Below is a small trained network, with its code and all its weights. Each question gives an input and a class and asks what happens when units are switched off, that is, made to give their printed mean instead of their output.

import numpy as np


def w(rows, s, z=0):
    codes = np.array(rows[::2]) - 128.0
    scale = np.full(codes.shape[1], s)
    scale[-1] = z or s
    return codes * scale


def f(y):
    return np.maximum(y, 0)


def log_softmax(a):
    a = a - a.max(-1, keepdims=True)
    return a - np.log(np.exp(a).sum(-1, keepdims=True))


def net(x, mask):
    res = np.array(x, float).reshape(1, 8) / 4 @ E
    y = f(res @ A[0][:, :-1].T + A[0][:, -1])
    res = res + np.where(mask, y, B[0][:, -1]) @ B[0][:, :-1]
    return log_softmax(res[-1] @ U[:, :-1].T + U[:, -1])


A, B = {}, {}
E = w([
[174,151,97,118,38,99],'x0',
[235,132,30,71,152,191],'x1',
[246,158,128,139,198,127],'x2',
[143,212,153,227,82,87],'x3',
[116,1,152,135,30,69],'x4',
[66,194,75,88,74,68],'x5',
[144,142,2,223,168,154],'x6',
[226,112,143,172,107,165],'x7',
],0.0087)
A[0] = w([
[83,142,113,235,73,54,253],'N1',
[18,67,158,225,126,151,96],'N2',
[246,138,156,9,160,167,162],'N3',
[181,195,235,163,111,132,172],'N4',
[116,96,115,138,5,152,150],'N5',
[84,127,255,55,134,138,109],'N6',
],0.0068,0.005)
B[0] = w([
[255,137,123,113,18,215,254],'N1',
[246,47,147,104,95,70,204],'N2',
[170,78,121,99,155,127,246],'N3',
[143,164,185,184,101,136,211],'N4',
[123,134,210,60,26,153,206],'N5',
[2,102,162,158,226,97,214],'N6',
],0.0084,0.009)
U = w([
[146,140,184,114,132,215,240],'0',
[160,237,89,195,96,148,175],'1',
[82,56,172,162,159,113,3],'2',
[181,7,187,95,75,111,149],'3',
[55,182,116,77,95,110,35],'4',
[189,105,27,159,186,194,148],'5',
],0.011,0.0045)

Each question gives the input, the list of numbers given to net, and the class t.
The units are the neurons (one row each of A and B). Each row of codes is followed by its name. A weight is (code - 128) times the scale printed after its matrix; where a second scale follows, it is the last column's (A, B and U).
mask holds one flag per neuron, in row order. A switched-off neuron (its flag False) gives its mean, the last column of its row in B, instead of its output. The means were averaged over made-up inputs and are rounded, as every weight is.
A unit's drop is (log p(t) with every unit on - log p(t) with that unit switched off) / (log p(t) with every unit on - log p(t) with every unit switched off).
The circuit of an input: a set's keep is (log p(t) with only the set's units on - log p(t) with every unit switched off) / (log p(t) with every unit on - log p(t) with every unit switched off). Starting from all 6 units, units are removed one at a time, each time the one whose removal leaves the highest keep (on an exact tie, the one counted first), for as long as the keep stays at least 0.8.
circuit, biggest first: the units of the circuit, biggest drop first
unit that matters most: the unit with the biggest drop
k most important neurons: the k neurons with the biggest drops, biggest first
drop of u: that unit's drop, to one decimal
input [-5,1,-6,-2,-4,-5,2,-2], class 5: circuit, biggest first	[N5]
input [-3,8,0,-6,-7,-2,-6,7], class 5: 2 most important neurons	[N3; N5]
input [6,6,-7,-6,-8,3,-3,2], class 5: circuit, biggest first	[N3; N5; N4]
input [2,3,8,8,6,-6,5,7], class 1: circuit, biggest first	[N4; N2]
input [-8,-8,8,4,-8,0,-4,-7], class 2: 3 most important neurons	[N6; N1; N5]
input [-8,4,-2,-4,-1,7,-2,4], class 5: circuit, biggest first	[N5; N4]
input [-5,-2,0,0,-4,-4,-2,-7], class 2: circuit, biggest first	[N1; N6]
input [0,7,7,-6,6,1,2,-4], class 5: 2 most important neurons	[N5; N2]
input [-6,4,-4,-8,-6,-4,-1,7], class 5: circuit, biggest first	[N5; N3]
input [1,8,1,-5,-2,3,-3,1], class 5: 2 most important neurons	[N5; N2]
input [-1,-8,-2,-2,-1,-6,3,-8], class 3: 2 most important neurons	[N2; N1]
input [-2,1,-6,-1,2,8,2,-4], class 3: circuit, biggest first	[N1; N2]
input [-6,-7,7,2,1,2,-4,-8], class 2: 2 most important neurons	[N6; N5]
input [-2,-5,8,-3,-1,-5,3,2], class 5: circuit, biggest first	[N5]
input [-1,-6,-5,-8,3,7,-7,0], class 2: 2 most important neurons	[N6; N3]
input [4,-2,6,-6,-6,-1,-5,8], class 5: 4 most important neurons	[N5; N3; N2; N1]
input [6,-2,8,6,6,3,3,3], class 1: 3 most important neurons	[N2; N3; N4]
input [1,-8,8,-8,6,4,-3,-4], class 2: drop of N1	0.1
input [-4,5,4,-4,8,-1,6,2], class 5: drop of N5	0.2
input [-5,0,-2,-6,2,4,-6,-8], class 2: unit that matters most	N6
input [0,-6,3,-6,-6,3,-7,7], class 2: drop of N6	0.4
